Each row has a class, written as a number after it.
[-23  39  14   2   5  -6 -17   2 -26 -29  25  16  46   6  18  -8 -26  73
 -60  -6  44 -17  11  50  -6  12 -14 -20   1  -5  -7 -28  22 -26] => 7
[-43  44  -3  16  -5  41  -5  30 -67  22 -24  15  15  11   5 -12 -11  49
 -17 -23   1 -18  -9  47 -11  -7   8 -18 -28   0 -15  -5  36  14] => 5
[-13   4  -2 -34   3 -11   5  15 -25   9 -32  27 -13 -13  21   4   1 -33
  30  12 -33  22 -25  26  12   6  16  29 -64  -5 -51  -7  26  26] => 0
[ 16  23 -30  14  15   7  29 -10 -19 -46  22  46  47  21 -10  30 -51  41
 -60 -15  52  -6  25  12 -23  11 -13 -24   4  10  20 -17  21 -85] => 3
[ 21  42  -5  70  20  10  20   1  21 -35  41  17  20   9 -37   7 -50  58
 -63  -8  23  11  30 -17   4 -14 -23   9  25  28  21  10   8 -56] => 2
[-10  38  -1 -11  -8  29 -26  35 -47  43 -35   5 -14  -4   9 -24   7  -3
  24   4 -27   7 -28  22   2  -4  21   0 -50  20 -22  11  35  46] => 2
[ -4  35  17  61  24 -18  15  -1  23 -27  45   2   3   4 -20  16 -45  41
 -61   1  29  -8  25 -10  13 -23 -12   1  33  18  22   3   0 -22] => 1
[  4  -4   5  -9 -10  -9   7   4  11  14 -19 -36 -53 -12  -7   4  15 -33
  45  16 -26  34 -50 -54  20   1  -5  30 -17  35 -48  -9 -16  53] => 6
[-49  18 -16   6 -12  25  26 -10 -90 -12 -29  79  34  24  19  -2  -8  56
 -36 -24  13 -16 -17  99 -21  42  -5 -23 -36 -57 -12 -20  39   4] => 4
[-14  13  38 -22  13 -42 -28  12  -2  11 -24 -12 -17 -27   2 -18  20 -29
  40  36 -25  25 -18   1  13 -25   9  22 -52  26 -53   3  10  39] => 6
[ 18 -12  -1 -17 -16  11  -2   7  38  23 -25 -33 -51  -3 -10 -15  31 -50
  57   9 -39  40 -51 -56  16   5 -12  33  -1  29 -50   6 -26  48] => 9
[ 34  -7  12 -11  14 -21  18  30  55  -5 -20  -3 -24   1 -26  22  20 -72
  41   1 -24  40 -11 -50  11 -10  -8  47 -21  30 -37  26 -21   0] => 9
[ 28  16  10   9 -10 -27  40  32  42 -46  50 -21  12  13 -33   9 -24  45
 -29 -22  34 -11  23 -29   2  13 -24 -13  31   2  91 -13  -2 -70] => 1
[ 38   8  24 -28  24 -44  -3  13  91 -30  11 -32 -28 -15 -36  23 -17 -27
  15  34   9  40  18 -81  34 -47  -1   7  -4  79 -41  23  -9 -12] => 1
[ -1  24  -2   9 -10  33  37  12 -31 -17  15  14 -20  -2  -5  24  -2   3
  -5  -1  40   7  -2   2  20   1  27  20  -4 -11  21   0  20 -25] => 3
[  4  16  18  50  12  -8  -8   1  17  -3  14  10  -2  -9  -2 -11  -9 -13
 -12   5 -13  18   5  -8  15 -19  -3  36  -2  -1  -6  19   9   3] => 2
[  10   27    5    6   10  -13    8   12    0  -48   36   13   39   12
  -19    3  -42   85  -58   19   64   -7    6    9   -2   -4  -13  -48
   13    9   27  -22   15 -103] => 3
[ 48   0  -5 -12   7 -14  44  37  72 -41  18 -17 -14  -4 -48  53 -35 -30
   3 -14  35  21  14 -67  25 -35  -4  38  14  51 -19  27  -8 -72] => 5
[ -8   5  11 -29  12 -32 -22  10   9 -11 -17   6  -9  -9  -1 -11   7  -8
   2  19  -7  26 -23  15  19  -5   2  -7 -28  12 -46  -6  10   3] => 8
[ 15  -8 -14  -3 -19  12  -4 -11  35  -8 -12 -38 -31   6 -17  -7  11 -23
  14  -8   2  35 -44 -42  13  15   2 -10   0  27 -44  -5 -18  20] => 9
[ 23   4  17   9  -4 -45  23  28  47 -29  27 -19   5  -3 -18   9  -4   1
   0   3   9   5  24 -55  -2  -8 -36   1   2  15  54 -14   5 -54] => 6
[-10   4  -9  -9 -12  12   4 -25 -11  15 -14   1 -15   5  12   0  -5  17
   1  -7 -21  13 -46   1   6  22 -12  -7  10  22 -17 -11   0  62] => 1
[ 16   8 -40  11 -11  31  16 -21  -4 -27  -4   0 -11  21 -30  19 -37  31
 -45 -31  41  11  -2 -17   9  23 -14 -53  32  38  -9 -14  -6 -33] => 8
[ -9  30   4 -14   6  -2 -18  11 -29   0 -12  17   9  -8   0 -25 -12  41
  -9  21   3  10 -26  19   4  10  -1   2 -31  -1 -41   1  29   4] => 2
[  9  24  -9  19   3   9  36  18 -24 -35  23  20  45  25   1  -1  -9  87
 -68 -29  41 -28  21  11 -19  39 -40 -39  23 -30  82 -35  24 -65] => 3
[-28  10  43  20  25 -38 -21  -4 -23  30 -10  14 -25 -22   7 -20  13 -33
  15  31 -48  21 -15  25  19 -30   6  49 -30  -1 -37  22   2  80] => 1
[-49  38 -27  22   2  62  49   6 -92   0  14  50  36   7  -9  13 -20  68
 -41 -29  36 -28   1  75 -13  21  12  13   8 -46  23 -11  30 -19] => 5
[-15  30   3  50  16  -6  14  -7 -15 -22  20  37  12  15  -5  11 -36  56
 -76 -16  31 -11  31  30   5   2 -21   2  28  -3  22  -1  19 -38] => 8
[ -3  16  27 -19  -4 -11 -16  21 -15 -19  -4   1  13  -7  -1 -14  -2  15
   0  14  21  22   6  31   8  10   6 -11 -24   2 -21 -10  27 -14] => 7
[-47  10  17 -32  -9  -5 -19   4 -48  29 -31  25   6 -18  14 -31  20   3
  29  20 -33   7 -30  67   0 -13  -4  23 -45 -11 -49  -1  40  54] => 5
[-18  41 -24  21   1  22  52  -9 -15 -44  56  22  23  12 -20  36 -52  69
 -72 -19  72 -43  30  21  -3  10   1 -10  37 -11  50 -15  13 -61] => 1
[ -9  31  -6 -10  -4  17  -2  32 -12  10  -6 -13 -18  -8   5  -5 -14 -12
  -3  -4   0  -6 -10   5  30 -32  23 -22 -33  37 -18  -7  16 -15] => 0
[-51  10  -1   3 -26  20  29   4 -75  48 -14  39 -21  -7  30 -31  45 -20
  37   5 -35 -12 -42  61   5  19  28  45 -38 -61  11   4  14  53] => 4
[ 21  19  26  45  20 -13   5   6  12 -20  31  11  -8  -4  -9   6 -17  11
 -38  11  15  19   8 -21  23 -43 -14  16  12  16  13  15  -1 -36] => 3
[-38  21  19 -26  -3   2 -38  10 -61  15 -46  26  12  -5  21 -55  21  27
  19  21 -33   9 -41  62   0  16  10  -4 -61 -27 -55  -2  40  37] => 2
[  2  42   8  10   2   4   9  56  21 -13  14 -27 -12   8 -29   3 -20  11
 -13   7  33   5   4 -54  18 -30  -6  -1  -4  46 -10  -5   2 -64] => 9
[ 21  18  32  -7 -12   3  -7  59   7  13 -15 -33 -40 -14  -7  -8  14 -58
  53   7 -14  34   1 -39  33 -13  14  12 -13  53  -7   6   9  12] => 7
[ -5  26   0  32  -9   1  29  25   9 -38  26  10  47  23 -12  -9  -9  66
 -56 -31  36 -16  24   7 -22  37 -50 -30  26 -25  70 -36  23 -68] => 9
[ -9  27  11  63  20  -1   7 -13  16 -24  28  16  25   9  -7 -10 -18  40
 -64 -15  14  -1  21   6  -1  -6 -31   7  35   3  15   0   7 -25] => 9
[ -8  41  11  67  24  -9  10   1  15 -38  41  25  14   6 -14  13 -39  56
 -81 -12  42 -11  40   4  13 -14 -32 -17  40   7  28  -7   6 -55] => 8
[-18  19  13  40  23   1   6   4 -17  21  11  31   9   2  17  -9  -9  27
 -40  -6 -24   5   1  19  17 -23 -22  29  -3 -13  -3  -7   0  14] => 0
[ 20  11  39  31  27 -21  -5  14  27  -2  14  -9 -27 -25  -3   7  -1 -26
 -14  28  -1  29  -1 -29  40 -60 -10  35   2  31 -13  22  -2  -4] => 3
[-28  25  -7   0  -7   4  -5 -13 -38 -15 -20  48  32  18   6 -10 -13  64
 -45  -7  20  -3 -18  64  -8  11  -9 -66 -32  -3 -23 -13  31  -3] => 4
[ 13  26   4  -8  14  -7  -1  11  -6 -28   0   7  16   2 -10   4 -20  40
 -33  10  29  12   0   6   4 -10  -8 -32 -15  34  -5 -12  25 -37] => 3
[  4  -2  32  -5  -2 -33   8  25   7  18  -5  -2   3  -4   6 -41  26   0
  26  -1 -57  10  -9  -4  -3  14 -41  28  -1 -10  43 -10   4  27] => 1
[ 25 -12   1 -18   8 -19  14  18  26   9 -19  10 -25  -8  -3  10  -6 -58
  35  10 -29  39 -18 -38  23  -7  -1  37 -32  18 -53   6 -10  -1] => 0
[ 21  11  -4 -12   1  -7  10  17  19 -13 -20  24 -15   7 -17  24  -2 -20
  20   5  -9  33 -18 -15   4  10  -2  27 -41  12 -48  16  13  14] => 2
[  0  40 -24  29  -5  33  27  22   0 -26  16  -1   9  30 -18  18 -42  69
 -58 -35  49 -18  15   3   3  -7   4 -44  11  29  22 -13  13 -47] => 4
[ 49   5  21   4   3 -30  23  51  89 -31  11 -48 -14  -6 -32   2   9 -29
   6 -12  10  25  23 -87  18  -2 -38  22  16  33  26   2  -6 -48] => 9
[-32 -10  19 -33 -13  -8 -13  19 -52  45 -27   1  -4 -29  57 -49  65 -31
  52  27 -76   3 -39  38  -7   3 -15  44 -58 -53  22 -25  30  59] => 3
[-26  39 -19  25  -3  37  24   9 -65 -30  10  33   8   9 -20  13 -21  42
 -37 -17  44 -18  16  35  -2  23  14 -11 -21 -35   5  -5  28 -20] => 2
[ -9  17 -43   6 -19  32  26 -54   1 -30  24   4  12  16  -9  13 -32  62
 -48 -17  26  -8 -12   3 -11  24 -14 -39  22  18   7 -21   5  -4] => 1
[  -7  -24   28  -48   -4  -47  -30    4   -6   58  -58   13  -45  -19
   33  -23   58 -114  106   38  -81   48  -61   -6    5   -6   33   63
  -76   -1  -79   26    2   99] => 6
[-25   8  40 -51   5 -41 -21   3 -24  31 -32  13 -20 -22   9 -33  36 -16
  49  43 -45  23 -56  43  16  -1  18  28 -58  -3 -53  15   7  74] => 1
[-39  36  26  52  14  33 -17   4 -70  26  -6  41  26  12  28 -13  -2  50
 -55 -13   0  -9  -4  85  -2   0  -7  -6   2 -23 -10  -3  18  38] => 7
[ 10   1   8 -26  11 -18   1  13 -16  12 -38  12 -23  -5  14   6  16 -49
  24  18 -14  12 -19 -13   7  -8  16  28 -55   8 -52  18  12  10] => 3
[-41  27  -8  15  -5  41  27  16 -61  -9  11  32  11   1   1  16 -17  36
 -20 -19  31 -23   4  38   1  -1  17  14   0 -43   5   2  27 -19] => 5
[ -6  18  28  37  31 -22   8  -7   4  -3  19  28  13  -2  -2   1 -16  13
 -25   4 -12  12  13  -2   9 -17 -11  28  15   4  10  15  -4   6] => 1
[  7  -2   0 -22 -15  16 -24   4   3  33 -58 -27 -65 -20   5 -12  31 -69
  60  18 -41  27 -43 -36  28  -5  16  17 -49  29 -87  28   5  84] => 2
[  2  10  23  12  -6 -20  24  26  -2   4   7  19  14  14  -8 -22  17  29
   0  -9 -25   4   1   6 -13  26 -39   4   0 -28  61 -10   6   4] => 1
[  8  23   6   5 -20  -3  31  19 -18 -17  17  13  19  -2  13 -24   4  55
 -25   0   7  -9  -6   7  -7  25 -40  -6   2 -20  71 -25  36 -54] => 3
[-52  41   6  16   0  37 -27  24 -71  42 -53  24   9  20  23 -41  21  20
  -4  -6 -34  -9 -22  43 -19   3  -3 -23 -46  -3 -37  -9  31  37] => 9
[  3   6 -14  -3 -21  25   0 -21  -7   2 -17 -13 -28  -7  10  -5   8  -8
  13  12   4  25 -39 -13  11  18   4 -12 -12  20 -32 -17  16  31] => 3
[ -2  41  -5  15  -4  20   7  35   9  -6  -3  -2 -10  18  -6  15 -28  39
 -32 -14  29  -2   4 -13  15 -22   8 -38 -11  42  -5  -2  22 -19] => 4
[ -9  47  -3   2   6  27   8  39 -10  11  -2  -5 -15   0  -2   6 -17  27
 -22  -5  14  -1 -16   3  31 -19  18 -22 -20  34 -18 -10  13  -7] => 0
[  1  40   4  67  16  15  23   7   7 -12  32  24  18  21 -23  -1 -26  57
 -70 -19  29  -9  18  -1  -7  -3 -34  14  39   0  21   6  -4 -42] => 9
[ 34  -2  24 -27  -3  -5  18  35  32  11   2 -33 -66 -32  -7   9  29 -80
  69  32  -8  22 -18 -64  44 -33  24  66 -12  22 -13  28 -17   0] => 3
[ -9   9 -31   9 -17  29   0 -42 -20 -23  -8  11   3  21  -3  16 -28  35
 -24 -28  11   4 -16  18 -16  35  -3 -61   4  14  -8 -19  11  37] => 1
[-26  44   1   3   4   8 -10  17 -41 -26   3  28  29   4 -17 -13 -20  68
 -29  13  22   7   1  39  -8   7 -10 -18 -45 -14 -26 -21  35 -20] => 2
[  4  13  27  42  18  -8   3   8   7   6  12  -3   0   6  -4  -5   4   4
 -35  -2   2   4  22   1  16 -18 -13  20  17  14  -3  14  -9   5] => 7
[ -4  38 -12  15   8   0   7   2   3 -70  31  28  37  19 -31  12 -53  87
 -80 -20  82  -8  28  39  -1  24 -12 -70  31   6  19 -30  25 -90] => 8
[-22  30   9  13  -2  -4 -18   6 -55 -16  20  29  43  13   5 -15 -17  68
 -40  -4  24  -6  -1  74 -23  31 -13 -36 -12 -23  11 -33  17  -2] => 7
